Look-ups in named tables: a row name and a column name give one cell, copied from the table.

Table fid
,pez,zed,semadam,panore,vok,pegus,nufa,mafusup,vefev,lun
fum,-0.13,2.69,0.45,-3.31,-0.15,3.17,6.16,4.03,0.72,1.39
pabo,1.20,4.94,3.24,3.44,2.79,3.65,8.60,1.43,-1.39,4.01
pob,-0.28,-0.64,4.63,5.84,3.85,1.45,1.92,0.61,1.86,-1.20
kedepom,-0.24,4.56,5.35,4.02,5.34,0.37,0.50,2.00,9.13,1.65
nerufef,3.07,2.63,1.79,8.65,3.50,2.51,8.21,1.22,3.56,0.86
sose,2.12,-7.44,1.72,-3.15,2.97,3.30,-0.75,-0.86,-0.34,0.89
pur,4.17,5.05,3.55,-2.73,4.21,2.23,-2.15,4.70,3.85,0.34
talu,1.57,2.55,2.83,1.02,2.61,0.79,2.75,2.21,4.68,1.24

vefev of kedepom is 9.13
vok of fum is -0.15
mafusup of talu is 2.21
lun of fum is 1.39
pez of nerufef is 3.07
pegus of pabo is 3.65
vefev of talu is 4.68
panore of nerufef is 8.65
zed of nerufef is 2.63
pegus of pob is 1.45
semadam of nerufef is 1.79
pez of pabo is 1.20
vefev of fum is 0.72
panore of pur is -2.73
panore of pabo is 3.44
Which row has the largest vefev? kedepom

pag:
,rifami,lafilo,fumeri,fuzulos,zuserut,danagu,buvin,biv,fol,zan
ros,9.771,6.503,-0.166,7.645,-3.067,7.264,0.843,-5.434,-5.315,1.450
vetesuk,-4.571,8.365,4.920,4.743,-2.252,-2.611,-4.572,-2.678,2.800,4.198
tuta,4.506,6.519,7.196,-0.036,-2.218,1.174,-0.898,-1.179,9.261,3.287

zan of ros is 1.450
fol of tuta is 9.261
zuserut of tuta is -2.218
buvin of tuta is -0.898
fol of ros is -5.315
fumeri of vetesuk is 4.920
fuzulos of tuta is -0.036
biv of vetesuk is -2.678

dukopo
      nivav  vezifo  nipu  zeme  gogodak
gat    -404     118   -32   134     -840
ked      65       3  -261  -133     -396
gub     -68    -303  -413  -288     -559
vaze   -511     230   532  -248     -163

gub, zeme -> -288
gat, nivav -> -404
gat, gogodak -> -840
ked, gogodak -> -396
ked, nivav -> 65
gub, nivav -> -68
ked, zeme -> -133
vaze, nivav -> -511
vaze, vezifo -> 230
gub, nipu -> -413
gat, vezifo -> 118
gat, nipu -> -32
vaze, nipu -> 532
Row with the largest vezifo: vaze

gepan
|  | fug | daruv | kir | roz | lopum |
|---|---|---|---|---|---|
| tiko | 0.1 | 0.0 | 0.0 | -0.1 | 0.2 |
| gad | 0.1 | 0.2 | 0.0 | 0.0 | 0.2 |
| tav | 0.1 | 0.2 | 0.1 | 0.2 | -0.1 |
| muz | -0.2 | 0.2 | -0.3 | 0.1 | 0.1 |
| vel | 0.3 | 0.0 | 0.5 | 0.3 | 0.0 |
| dip | 0.3 | 0.3 | 0.4 | -0.7 | 1.0 |
| gop | 0.4 | 0.2 | 0.1 | 0.9 | -0.4 |
| lekab | 0.1 | 0.3 | 0.3 | 0.4 | -0.2 |
| zav | 0.3 | 0.0 | 0.1 | 0.2 | 0.1 |
| pupesa | 0.0 | 0.4 | 0.0 | -0.3 | 0.5 |
| kifulet | 0.0 | 0.1 | 0.1 | 0.1 | 0.0 |
| tenit | 0.1 | 0.2 | 0.3 | 0.3 | -0.1 |

What is the kir of tenit in gepan? 0.3
What is the lopum of pupesa in gepan? 0.5
What is the roz of kifulet in gepan? 0.1
What is the roz of tiko in gepan? -0.1
What is the roz of muz in gepan? 0.1
What is the fug of lekab in gepan? 0.1
What is the daruv of muz in gepan? 0.2
What is the roz of tenit in gepan? 0.3
What is the daruv of tenit in gepan? 0.2
What is the daruv of lekab in gepan? 0.3
What is the daruv of gad in gepan? 0.2
What is the lopum of gop in gepan? -0.4
What is the roz of gop in gepan? 0.9
What is the daruv of pupesa in gepan? 0.4
What is the daruv of kifulet in gepan? 0.1
What is the roz of lekab in gepan? 0.4
What is the kir of dip in gepan? 0.4

